Here is a tiny trained network, its code and every weight. The questions are about switching its units off for an input and a target symbol, where a switched-off unit gives its printed mean instead of its output.

import numpy as np


def w(rows, s, z=0):
    codes = np.array(rows[::2]) - 128.0
    scale = np.full(codes.shape[1], s)
    scale[-1] = z or s
    return codes * scale


def norm(h):
    return h / np.sqrt((h * h).mean(-1, keepdims=True) + 1e-5)


def f(y):
    return y / 2 * (1 + np.tanh(0.7978845608 * (y + 0.044715 * y**3)))


def softmax(a):
    e = np.exp(a - a.max(-1, keepdims=True))
    return e / e.sum(-1, keepdims=True)


def log_softmax(a):
    a = a - a.max(-1, keepdims=True)
    return a - np.log(np.exp(a).sum(-1, keepdims=True))


def net(x, mask):
    ids = ['βγδζθλμξπτψω'.index(c) for c in x.split()]
    T = len(ids)
    res = E[ids] + P[:T]
    u = 0
    for l in range(2):
        r = norm(res)
        for j in range(2):
            rows = slice(3 * j, 3 * j + 3)
            q, k, v = (r @ M[l][rows].T for M in (Q, K, V))
            z = softmax(np.where(np.tri(T) > 0, q @ k.T / 3**0.5, -1e9)) @ v
            o = O[l][rows]
            res = res + np.where(mask[u + j], z, o[:, -1]) @ o[:, :-1]
        u += 2
        y = f(norm(res) @ A[l][:, :-1].T + A[l][:, -1])
        res = res + np.where(mask[u : u + 4], y, B[l][:, -1]) @ B[l][:, :-1]
        u += 4
    return log_softmax(norm(res)[-1] @ U[:, :-1].T + U[:, -1])


Q, K, V, O, A, B = {}, {}, {}, {}, {}, {}
E = w([
[99,127,156,124,164,116,117,105,55],'β',
[57,122,105,101,92,170,114,103,68],'γ',
[82,120,178,66,228,171,177,174,114],'δ',
[115,201,90,99,237,195,121,74,107],'ζ',
[132,111,38,89,142,97,70,163,8],'θ',
[81,120,205,110,164,179,98,134,105],'λ',
[146,61,173,134,125,114,138,182,58],'μ',
[180,116,76,113,105,155,131,102,195],'ξ',
[104,29,92,113,187,113,137,83,74],'π',
[152,203,165,106,108,143,83,166,64],'τ',
[160,133,139,167,154,115,226,108,68],'ψ',
[60,143,125,60,88,70,195,92,166],'ω',
],0.017)
P = w([
[137,177,145,211,101,11,70,130,158],'0',
[133,123,181,62,72,133,143,67,79],'1',
[122,137,153,51,94,155,137,93,76],'2',
[111,140,151,69,106,176,153,115,75],'3',
[85,140,131,72,110,169,156,133,69],'4',
[88,147,135,76,133,199,157,136,67],'5',
[91,154,129,77,129,211,159,143,57],'6',
[91,154,116,69,130,222,165,143,63],'7',
[91,167,97,59,149,255,173,145,65],'8',
],0.008)
Q[0] = w([
[96,179,146,227,57,100,114,138,177],'L0H0',
[107,197,114,43,122,197,178,142,24],'L0H0',
[253,164,104,191,89,114,111,89,161],'L0H0',
[111,170,127,120,34,63,174,150,147],'L0H1',
[182,122,105,193,117,112,72,175,201],'L0H1',
[63,150,84,43,147,166,163,138,79],'L0H1',
],0.0063)
K[0] = w([
[182,63,149,67,106,221,142,66,92],'L0H0',
[113,138,99,254,147,57,110,205,178],'L0H0',
[73,124,119,100,173,109,174,148,75],'L0H0',
[156,123,121,155,165,183,123,145,96],'L0H1',
[130,139,148,27,64,181,166,100,112],'L0H1',
[160,165,102,233,124,113,63,165,167],'L0H1',
],0.0064)
V[0] = w([
[68,174,131,50,151,120,188,136,182],'L0H0',
[128,103,139,117,227,107,193,117,69],'L0H0',
[171,79,150,179,91,95,233,110,148],'L0H0',
[255,172,117,116,128,185,150,127,155],'L0H1',
[197,146,218,9,90,104,136,246,74],'L0H1',
[126,12,103,99,110,176,109,165,192],'L0H1',
],0.006)
O[0] = w([
[7,230,74,98,179,66,133,99,198,139],'L0H0',
[65,95,53,254,217,141,150,124,178,44],'L0H0',
[153,106,173,147,119,64,233,157,96,239],'L0H0',
[144,198,113,105,201,195,129,209,107,185],'L0H1',
[90,125,152,195,23,84,77,234,142,5],'L0H1',
[78,7,115,50,135,108,75,217,119,54],'L0H1',
],0.0062,0.0026)
A[0] = w([
[125,163,115,150,196,167,98,109,85,190],'L0N0',
[216,132,105,170,103,80,104,73,254,109],'L0N1',
[160,114,126,140,125,212,107,155,57,76],'L0N2',
[98,144,119,107,165,65,93,186,83,6],'L0N3',
],0.0086,0.0015)
B[0] = w([
[195,91,203,119,74,63,132,52,193,226],'L0N0',
[154,94,252,34,81,91,159,114,8,201],'L0N1',
[170,99,108,195,79,99,83,85,224,254],'L0N2',
[132,172,158,105,69,2,140,78,149,123],'L0N3',
],0.0082,0.0038)
Q[1] = w([
[123,105,126,130,48,177,148,2,179],'L1H0',
[77,124,139,131,193,112,190,145,97],'L1H0',
[188,167,139,78,177,156,140,168,116],'L1H0',
[107,121,94,141,102,135,132,119,205],'L1H1',
[105,108,149,122,11,123,144,72,151],'L1H1',
[101,170,106,108,79,119,90,115,167],'L1H1',
],0.0093)
K[1] = w([
[7,150,201,119,144,35,35,127,58],'L1H0',
[157,72,95,140,67,161,74,104,209],'L1H0',
[168,75,126,18,93,93,160,128,148],'L1H0',
[64,45,103,170,142,103,98,197,152],'L1H1',
[102,167,85,204,254,6,35,165,92],'L1H1',
[95,108,124,204,201,160,117,186,136],'L1H1',
],0.0068)
V[1] = w([
[102,165,196,144,132,71,161,158,187],'L1H0',
[128,164,180,188,86,226,122,57,95],'L1H0',
[109,134,232,149,254,155,80,166,131],'L1H0',
[203,151,44,154,88,100,177,107,89],'L1H1',
[99,35,172,80,130,73,151,90,115],'L1H1',
[159,104,22,184,197,86,46,133,150],'L1H1',
],0.0066)
O[1] = w([
[104,146,209,112,103,42,179,132,178,125],'L1H0',
[84,184,170,223,195,243,110,139,113,166],'L1H0',
[199,72,232,74,154,187,172,111,159,52],'L1H0',
[169,197,33,197,211,118,100,166,1,177],'L1H1',
[38,46,97,157,139,166,167,90,97,225],'L1H1',
[184,96,131,73,174,4,64,94,126,2],'L1H1',
],0.0057,0.0068)
A[1] = w([
[70,120,145,83,148,22,130,148,254,32],'L1N0',
[98,90,133,154,96,130,127,205,85,60],'L1N1',
[116,129,66,131,175,140,119,208,204,2],'L1N2',
[116,125,168,96,115,114,144,101,79,53],'L1N3',
],0.0094,0.0038)
B[1] = w([
[113,157,87,95,237,203,64,215,32,164],'L1N0',
[167,54,97,154,5,66,170,99,183,155],'L1N1',
[209,133,211,28,158,38,253,120,187,139],'L1N2',
[222,117,160,64,147,75,132,154,94,254],'L1N3',
],0.008,0.0019)
U = w([
[151,135,213,147,131,99,95,73,36,255],'β',
[81,132,46,147,81,215,61,105,102,124],'γ',
[121,117,101,131,209,169,109,231,196,176],'δ',
[203,183,112,103,187,120,116,55,217,135],'ζ',
[184,145,36,129,128,61,36,112,88,71],'θ',
[100,83,241,128,117,191,98,132,191,71],'λ',
[168,68,134,179,89,88,131,181,191,163],'μ',
[235,120,93,40,99,182,141,159,101,154],'ξ',
[138,3,65,131,200,107,123,71,120,86],'π',
[187,227,156,154,62,139,61,165,135,76],'τ',
[205,171,108,225,199,130,213,170,70,61],'ψ',
[76,183,106,85,91,69,181,101,151,121],'ω',
],0.0063,0.0075)

Each question gives the input, a string of symbols that net reads in full, and the target symbol t.
The units are the heads (3 rows each of Q, K, V and O) and the neurons (one row each of A and B). Each row of codes is followed by its name. A weight is (code - 128) times the scale printed after its matrix; where a second scale follows, it is the last column's (O, A, B and U).
mask holds one flag per unit, layer by layer, with each layer's heads first. A switched-off unit (its flag False) gives its mean, the last column of its rows in O or B, instead of its output. The means were averaged over made-up inputs and are rounded, as every weight is.
A unit's drop is (log p(t) with every unit on - log p(t) with that unit switched off) / (log p(t) with every unit on - log p(t) with every unit switched off).
The circuit of an input: a set's keep is (log p(t) with only the set's units on - log p(t) with every unit switched off) / (log p(t) with every unit on - log p(t) with every unit switched off). Starting from all 12 units, units are removed one at a time, each time the one whose removal leaves the highest keep (on an exact tie, the one counted first), for as long as the keep stays at least 0.8.
circuit, biggest first: the units of the circuit, biggest drop first
unit that matters most: the unit with the biggest drop
top k neurons: the k neurons with the biggest drops, biggest first
which heads matter: for each layer, one digit per head in row order, 1 if its drop is at least 0.15 and else 0, layers parted by /
input γ ω ξ μ ξ ω, target γ: unit that matters most => L1H0
input ω τ ω γ ξ γ ω ξ ξ, target ω: top 2 neurons => [L1N2 L1N0]
input π μ ω π π ω, target π: which heads matter => 11 / 01
input γ γ ξ μ ξ ξ, target γ: top 2 neurons => [L1N3 L0N2]
input ζ δ ζ θ, target ζ: which heads matter => 11 / 00
input μ γ π ξ ξ ω μ, target μ: circuit, biggest first => [L1N1 L0H1]
input λ μ μ ξ ξ, target λ: circuit, biggest first => [L1H0 L1H1]
input ζ π ζ, target ζ: circuit, biggest first => [L0N0 L0H0]
input γ π ξ ξ π ξ λ π, target γ: which heads matter => 10 / 10
input τ τ τ, target τ: circuit, biggest first => [L0H1 L1H1]
input γ δ ξ, target β: top 2 neurons => [L0N1 L1N3]
input μ ξ ξ π ξ, target μ: circuit, biggest first => [L0H1 L0H0 L0N2]
input ψ ξ ω ψ ζ δ, target ψ: which heads matter => 11 / 00
input ζ ω ξ π ξ ζ π π ξ, target ζ: circuit, biggest first => [L0H0 L1H1]
input ζ ζ θ ω ξ ξ ξ ξ, target ζ: unit that matters most => L0H1
input ω μ ζ, target ω: circuit, biggest first => [L0H0 L1H0]
input γ ω ξ π ω ω π, target γ: which heads matter => 11 / 10
input ξ τ ω ζ π, target ξ: circuit, biggest first => [L0H0 L0H1]
input γ π ξ ω ω β ξ ζ ω, target γ: top 2 neurons => [L0N0 L0N1]
input π μ ξ π ξ, target π: circuit, biggest first => [L1H1]
input ω ζ ζ ξ ω ξ, target ω: circuit, biggest first => [L0H0 L1H0]
input ψ ω π θ μ ω β ω π, target ψ: circuit, biggest first => [L0H1 L0H0]
